Here is a tiny trained network, its code and every weight. The questions are about switching its units off for an input and a target symbol, where a switched-off unit gives its printed mean instead of its output.

import numpy as np


def w(rows, s, z=0):
    codes = np.array(rows[::2]) - 128.0
    scale = np.full(codes.shape[1], s)
    scale[-1] = z or s
    return codes * scale


def f(y):
    return y / 2 * (1 + np.tanh(0.7978845608 * (y + 0.044715 * y**3)))


def softmax(a):
    e = np.exp(a - a.max(-1, keepdims=True))
    return e / e.sum(-1, keepdims=True)


def log_softmax(a):
    a = a - a.max(-1, keepdims=True)
    return a - np.log(np.exp(a).sum(-1, keepdims=True))


def net(x, mask):
    ids = ['γδεηθλξτ'.index(c) for c in x.split()]
    T = len(ids)
    res = E[ids] + P[:T]
    u = 0
    for l in range(2):
        q, k, v = (res @ M[l].T for M in (Q, K, V))
        z = softmax(np.where(np.tri(T) > 0, q @ k.T / 4**0.5, -1e9)) @ v
        res = res + np.where(mask[u], z, O[l][:, -1]) @ O[l][:, :-1]
        u += 1
        y = f(res @ A[l][:, :-1].T + A[l][:, -1])
        res = res + np.where(mask[u : u + 4], y, B[l][:, -1]) @ B[l][:, :-1]
        u += 4
    return log_softmax(res[-1] @ U[:, :-1].T + U[:, -1])


Q, K, V, O, A, B = {}, {}, {}, {}, {}, {}
E = w([
[74,43,80,91,133],'γ',
[127,121,192,140,222],'δ',
[6,132,154,116,114],'ε',
[167,171,143,79,185],'η',
[132,105,182,131,174],'θ',
[72,134,204,146,60],'λ',
[193,60,191,97,83],'ξ',
[115,220,30,101,116],'τ',
],0.013)
P = w([
[200,196,96,112,110],'0',
[101,147,54,48,166],'1',
[149,215,120,166,130],'2',
[68,150,107,2,122],'3',
[184,169,75,183,121],'4',
[83,81,110,11,115],'5',
[181,125,75,191,109],'6',
[55,84,119,63,144],'7',
[219,73,71,199,104],'8',
[66,41,126,76,154],'9',
[159,58,94,169,105],'10',
],0.01)
Q[0] = w([
[71,177,255,68,144],'L0H1',
[115,24,199,206,50],'L0H1',
[8,70,105,44,133],'L0H1',
[153,248,170,162,1],'L0H1',
],0.0078)
K[0] = w([
[124,181,175,209,102],'L0H1',
[127,25,161,106,157],'L0H1',
[32,124,27,150,2],'L0H1',
[147,129,240,111,153],'L0H1',
],0.0093)
V[0] = w([
[79,2,138,114,148],'L0H1',
[194,152,191,96,217],'L0H1',
[209,73,84,200,131],'L0H1',
[86,173,142,90,81],'L0H1',
],0.0076)
O[0] = w([
[170,185,47,161,190,58],'L0H1',
[136,255,146,113,156,123],'L0H1',
[17,101,103,171,53,1],'L0H1',
[60,38,48,113,83,216],'L0H1',
],0.0075,0.0029)
A[0] = w([
[187,177,181,219,17,20],'L0N1',
[58,251,57,102,35,93],'L0N2',
[188,122,233,255,127,252],'L0N3',
[124,181,142,186,227,105],'L0N4',
],0.0076,0.0033)
B[0] = w([
[58,101,212,165,1,151],'L0N1',
[188,104,84,184,157,206],'L0N2',
[131,8,208,91,214,255],'L0N3',
[99,192,125,85,163,155],'L0N4',
],0.0082,0.0028)
Q[1] = w([
[116,186,104,105,61],'L1H1',
[119,71,135,4,128],'L1H1',
[121,123,154,72,142],'L1H1',
[162,106,118,112,110],'L1H1',
],0.013)
K[1] = w([
[177,173,161,112,150],'L1H1',
[254,47,163,252,212],'L1H1',
[162,110,127,200,200],'L1H1',
[194,219,94,144,37],'L1H1',
],0.0067)
V[1] = w([
[31,184,56,112,213],'L1H1',
[94,67,104,97,1],'L1H1',
[219,24,88,221,210],'L1H1',
[191,162,73,83,14],'L1H1',
],0.0079)
O[1] = w([
[13,60,108,190,113,2],'L1H1',
[84,117,153,53,130,68],'L1H1',
[71,225,131,181,104,196],'L1H1',
[82,73,49,2,56,46],'L1H1',
],0.008,0.0037)
A[1] = w([
[122,179,187,111,74,40],'L1N1',
[97,94,132,82,32,2],'L1N2',
[151,137,108,138,2,55],'L1N3',
[162,194,12,138,129,29],'L1N4',
],0.0085,0.0047)
B[1] = w([
[168,142,159,112,121,155],'L1N1',
[150,121,171,206,98,252],'L1N2',
[124,99,124,197,115,147],'L1N3',
[175,142,253,181,148,251],'L1N4',
],0.012,0.0019)
U = w([
[82,134,88,123,128,252],'γ',
[173,138,94,229,78,47],'δ',
[150,96,125,125,126,152],'ε',
[140,72,65,146,142,160],'η',
[126,156,131,156,160,12],'θ',
[131,106,116,106,179,71],'λ',
[144,250,75,70,145,109],'ξ',
[93,85,150,165,83,114],'τ',
],0.011,0.0046)

Each question gives the input, a string of symbols that net reads in full, and the target symbol t.
The units are the heads (4 rows each of Q, K, V and O) and the neurons (one row each of A and B). Each row of codes is followed by its name. A weight is (code - 128) times the scale printed after its matrix; where a second scale follows, it is the last column's (O, A, B and U).
mask holds one flag per unit, layer by layer, with each layer's heads first. A switched-off unit (its flag False) gives its mean, the last column of its rows in O or B, instead of its output. The means were averaged over made-up inputs and are rounded, as every weight is.
A unit's drop is (log p(t) with every unit on - log p(t) with that unit switched off) / (log p(t) with every unit on - log p(t) with every unit switched off).
The circuit of an input: a set's keep is (log p(t) with only the set's units on - log p(t) with every unit switched off) / (log p(t) with every unit on - log p(t) with every unit switched off). Starting from all 10 units, units are removed one at a time, each time the one whose removal leaves the highest keep (on an exact tie, the one counted first), for as long as the keep stays at least 0.8.
circuit, biggest first: the units of the circuit, biggest drop first
k most important neurons: the k neurons with the biggest drops, biggest first
top k neurons in layer l: the k neurons of layer l with the biggest drops, biggest first
input λ ξ λ, target ε: circuit, biggest first	L1H1; L1N1; L0N1
input θ γ δ λ, target δ: circuit, biggest first	L1H1; L0N3
input τ δ ε ξ η ε η τ γ γ, target γ: circuit, biggest first	L1H1; L0H1
input γ δ ξ ε, target ξ: circuit, biggest first	L0N3; L1H1
input θ ε η η ξ δ ξ λ, target ξ: circuit, biggest first	L1H1; L0N3
input γ ξ γ δ, target γ: circuit, biggest first	L1H1; L0H1; L0N3; L1N4
input λ δ η τ τ, target δ: circuit, biggest first	L1N4
input θ λ ε δ τ θ, target τ: circuit, biggest first	L0H1; L0N2; L1H1
input ξ ξ τ λ τ ξ, target τ: 2 most important neurons	L0N2; L1N2
input η ξ γ ε η τ, target η: circuit, biggest first	L1H1; L0H1
input τ ξ τ ξ η δ θ, target λ: 2 most important neurons	L0N3; L1N2
input ε θ τ δ, target τ: circuit, biggest first	L0H1; L1H1
input ξ ε τ ξ η δ τ γ τ τ, target τ: 2 most important neurons	L1N2; L0N2
input η ξ ξ ε τ η ε ξ δ, target θ: top 2 neurons in layer 0	L0N3; L0N4
input δ ξ τ ξ τ γ, target τ: 3 most important neurons	L0N2; L1N2; L0N4
input λ ξ ξ θ τ ε, target τ: circuit, biggest first	L0H1; L1N2
input ε γ γ ξ γ θ, target γ: top 2 neurons in layer 0	L0N3; L0N1
input η ξ η ξ ε ε τ θ, target τ: circuit, biggest first	L0H1; L1H1; L0N2
input τ ξ τ ε, target τ: 2 most important neurons	L1N2; L0N2
input η λ λ δ τ γ, target τ: circuit, biggest first	L0N2; L1N2; L1H1; L0H1
input δ δ η γ θ ξ τ δ, target τ: most important neuron	L0N4
input η η ξ τ θ γ η δ ξ τ, target ξ: most important neuron	L0N1
input ξ ε δ ε, target δ: 2 most important neurons	L0N3; L0N1
input δ λ θ τ ξ γ, target ξ: 2 most important neurons	L0N3; L0N4
input η ξ τ, target δ: 2 most important neurons	L0N2; L1N4
